Below are the code and all the weights of a small trained network. Each question names an input and a class and asks about switching units off, where a switched-off unit gives its printed mean instead of its output.

import numpy as np


def w(rows, s, z=0):
    codes = np.array(rows[::2]) - 128.0
    scale = np.full(codes.shape[1], s)
    scale[-1] = z or s
    return codes * scale


def norm(h):
    return h / np.sqrt((h * h).mean(-1, keepdims=True) + 1e-5)


def f(y):
    return y / 2 * (1 + np.tanh(0.7978845608 * (y + 0.044715 * y**3)))


def log_softmax(a):
    a = a - a.max(-1, keepdims=True)
    return a - np.log(np.exp(a).sum(-1, keepdims=True))


def net(x, mask):
    res = np.array(x, float).reshape(1, 6) / 4 @ E
    u = 0
    for l in range(3):
        y = f(norm(res) @ A[l][:, :-1].T + A[l][:, -1])
        res = res + np.where(mask[u : u + 9], y, B[l][:, -1]) @ B[l][:, :-1]
        u += 9
    return log_softmax(norm(res)[-1] @ U[:, :-1].T + U[:, -1])


A, B = {}, {}
E = w([
[198,165,143,128,157,100,115,101,107,92,154],'x0',
[245,143,180,114,65,159,137,193,97,101,111],'x1',
[90,125,150,254,129,140,183,117,146,144,58],'x2',
[131,140,83,143,105,190,65,169,36,73,146],'x3',
[91,170,139,67,120,67,134,158,198,152,59],'x4',
[152,201,136,122,224,97,19,162,116,120,113],'x5',
],0.0057)
A[0] = w([
[100,201,153,137,172,110,105,114,160,162,88,137],'L0N0',
[69,164,123,120,125,87,82,195,191,183,2,62],'L0N1',
[66,171,144,140,182,73,148,157,148,80,103,107],'L0N2',
[120,171,100,214,115,213,94,194,52,101,112,70],'L0N3',
[229,119,207,116,70,135,133,175,135,128,71,37],'L0N4',
[172,114,136,140,158,142,92,74,98,122,222,113],'L0N5',
[175,148,178,182,146,136,178,125,120,105,44,3],'L0N6',
[202,237,144,80,207,85,43,164,113,104,140,174],'L0N7',
[122,108,115,121,172,72,174,63,189,165,151,95],'L0N8',
],0.0069,0.0023)
B[0] = w([
[129,138,88,100,175,142,154,214,170,173,92,180],'L0N0',
[126,137,145,157,254,137,201,245,124,223,109,220],'L0N1',
[140,107,131,104,111,188,166,250,108,131,104,167],'L0N2',
[154,216,200,127,101,135,127,72,30,104,219,217],'L0N3',
[135,113,76,59,94,99,93,172,189,144,40,193],'L0N4',
[61,104,133,36,154,32,86,187,177,165,86,195],'L0N5',
[117,134,128,222,105,66,93,149,39,132,136,165],'L0N6',
[177,191,83,197,75,34,70,128,63,31,95,254],'L0N7',
[94,161,170,114,163,190,124,63,80,154,97,195],'L0N8',
],0.0056,0.0066)
A[1] = w([
[21,172,109,147,173,176,81,133,169,139,121,80],'L1N0',
[138,83,179,197,119,171,166,110,60,169,155,91],'L1N1',
[64,136,123,203,152,158,94,176,106,98,145,39],'L1N2',
[172,167,114,108,220,90,82,186,109,95,154,17],'L1N3',
[88,73,136,165,94,103,177,135,109,141,170,89],'L1N4',
[170,147,255,210,80,107,121,140,175,144,97,52],'L1N5',
[157,130,114,93,107,172,125,90,122,83,155,2],'L1N6',
[218,143,119,146,94,134,211,165,120,161,132,24],'L1N7',
[95,87,185,151,139,201,170,33,171,122,119,37],'L1N8',
],0.0062,0.0024)
B[1] = w([
[175,81,110,75,83,83,63,188,119,184,146,188],'L1N0',
[129,253,129,123,157,151,172,111,144,31,116,214],'L1N1',
[165,122,177,111,115,149,208,115,83,142,134,166],'L1N2',
[191,166,85,222,143,144,143,157,55,141,91,255],'L1N3',
[101,123,134,138,176,123,155,188,84,78,126,159],'L1N4',
[108,144,60,182,157,82,115,103,99,112,103,181],'L1N5',
[63,114,164,112,114,112,173,132,169,150,110,124],'L1N6',
[156,89,56,174,144,78,115,139,137,151,82,166],'L1N7',
[89,173,105,153,173,119,81,161,78,44,170,184],'L1N8',
],0.006,0.0035)
A[2] = w([
[161,48,83,117,103,205,170,193,254,167,123,4],'L2N0',
[128,134,220,118,105,183,183,26,114,127,182,39],'L2N1',
[211,109,101,156,79,131,123,140,99,82,168,54],'L2N2',
[98,175,136,189,235,70,164,171,134,193,65,191],'L2N3',
[127,32,104,73,134,124,129,137,204,242,106,77],'L2N4',
[115,63,90,131,72,164,202,197,138,46,121,70],'L2N5',
[140,152,109,176,164,172,87,104,100,82,211,169],'L2N6',
[112,116,164,111,210,194,141,160,151,192,133,104],'L2N7',
[171,149,172,36,50,191,110,227,116,163,173,149],'L2N8',
],0.0072,0.002)
B[2] = w([
[69,28,206,37,127,109,104,61,175,145,173,162],'L2N0',
[79,170,99,199,163,163,216,62,109,90,222,149],'L2N1',
[140,120,109,41,68,101,78,193,184,199,70,169],'L2N2',
[191,92,157,93,204,222,239,98,179,224,95,254],'L2N3',
[40,32,193,71,122,77,48,35,225,94,217,185],'L2N4',
[137,123,191,17,238,30,116,184,145,200,139,150],'L2N5',
[73,96,78,91,74,118,88,87,244,133,158,185],'L2N6',
[93,43,173,61,1,20,23,131,106,60,215,167],'L2N7',
[177,158,48,190,252,248,223,111,81,109,146,174],'L2N8',
],0.0058,0.0091)
U = w([
[55,3,193,56,143,116,135,118,208,195,142,82],'0',
[163,161,92,147,1,50,11,146,86,58,117,39],'1',
[41,159,114,168,112,196,177,52,112,46,218,98],'2',
[199,161,107,170,193,149,164,194,120,189,54,255],'3',
],0.0099,0.0009)

Each question gives the input, the list of numbers given to net, and the class t.
The units are the neurons (one row each of A and B). Each row of codes is followed by its name. A weight is (code - 128) times the scale printed after its matrix; where a second scale follows, it is the last column's (A, B and U).
mask holds one flag per neuron, layer by layer. A switched-off neuron (its flag False) gives its mean, the last column of its row in B, instead of its output. The means were averaged over made-up inputs and are rounded, as every weight is.
A unit's drop is (log p(t) with every unit on - log p(t) with that unit switched off) / (log p(t) with every unit on - log p(t) with every unit switched off).
The circuit of an input: a set's keep is (log p(t) with only the set's units on - log p(t) with every unit switched off) / (log p(t) with every unit on - log p(t) with every unit switched off). Starting from the 12 units with the biggest drops (on a tie, the unit counted first), units are removed one at a time, each time the one whose removal leaves the highest keep (on an exact tie, the one counted first), for as long as the keep stays at least 0.8.
units of the circuit, in order: the units of the circuit, biggest drop first
unit that matters most: the unit with the biggest drop
top k neurons: the k neurons with the biggest drops, biggest first
top k neurons in layer l: the k neurons of layer l with the biggest drops, biggest first
drop of u: that unit's drop, to one decimal
input [-6,-2,1,1,-7,6], class 1: units of the circuit, in order => (L0N1)
input [6,2,2,-6,-3,-6], class 2: top 3 neurons => (L0N8 L0N1 L0N0)
input [-2,-3,-1,0,-3,6], class 1: top 3 neurons => (L0N7 L0N1 L2N8)
input [8,0,5,-8,6,-5], class 3: top 2 neurons in layer 0 => (L0N5 L0N6)
input [6,4,1,5,7,5], class 1: top 2 neurons => (L0N7 L2N8)
input [-2,7,1,-7,-6,8], class 1: top 2 neurons => (L0N7 L0N1)
input [-8,-3,-1,0,-8,-7], class 2: top 2 neurons => (L0N4 L1N1)
input [-4,-4,-6,-6,7,7], class 3: top 2 neurons => (L0N7 L1N3)
input [1,-8,-1,-6,-3,7], class 3: top 4 neurons => (L0N7 L1N3 L2N0 L2N6)
input [0,5,-3,2,4,6], class 1: top 2 neurons => (L0N7 L2N3)
input [-2,8,2,-2,-2,-1], class 1: units of the circuit, in order => (L0N1 L2N3)
input [7,-8,-6,-4,-8,8], class 1: top 2 neurons => (L0N7 L0N1)
input [-3,1,7,-6,-7,0], class 2: units of the circuit, in order => (L0N1 L1N1)
input [-3,7,-5,-5,0,6], class 1: units of the circuit, in order => (L0N7)
input [1,-7,-4,3,2,-8], class 2: top 4 neurons => (L0N5 L0N4 L0N0 L0N1)
input [-6,3,6,-7,-5,-3], class 3: top 2 neurons in layer 1 => (L1N4 L1N7)
input [0,4,6,6,3,-2], class 1: top 2 neurons => (L0N3 L0N4)
input [-5,1,0,0,-5,-4], class 2: top 2 neurons => (L1N1 L0N4)
input [8,-2,-2,-4,-5,-6], class 2: top 2 neurons in layer 0 => (L0N4 L0N1)
input [-8,3,6,8,3,-3], class 2: unit that matters most => L0N3
input [5,8,6,1,0,8], class 1: drop of L0N7 => 0.4
input [-5,-5,-6,-8,-2,-7], class 2: drop of L1N7 => 0.0
input [6,2,-6,6,4,-7], class 3: drop of L2N7 => 0.1
input [-8,-3,4,5,0,-8], class 2: drop of L0N4 => 0.4
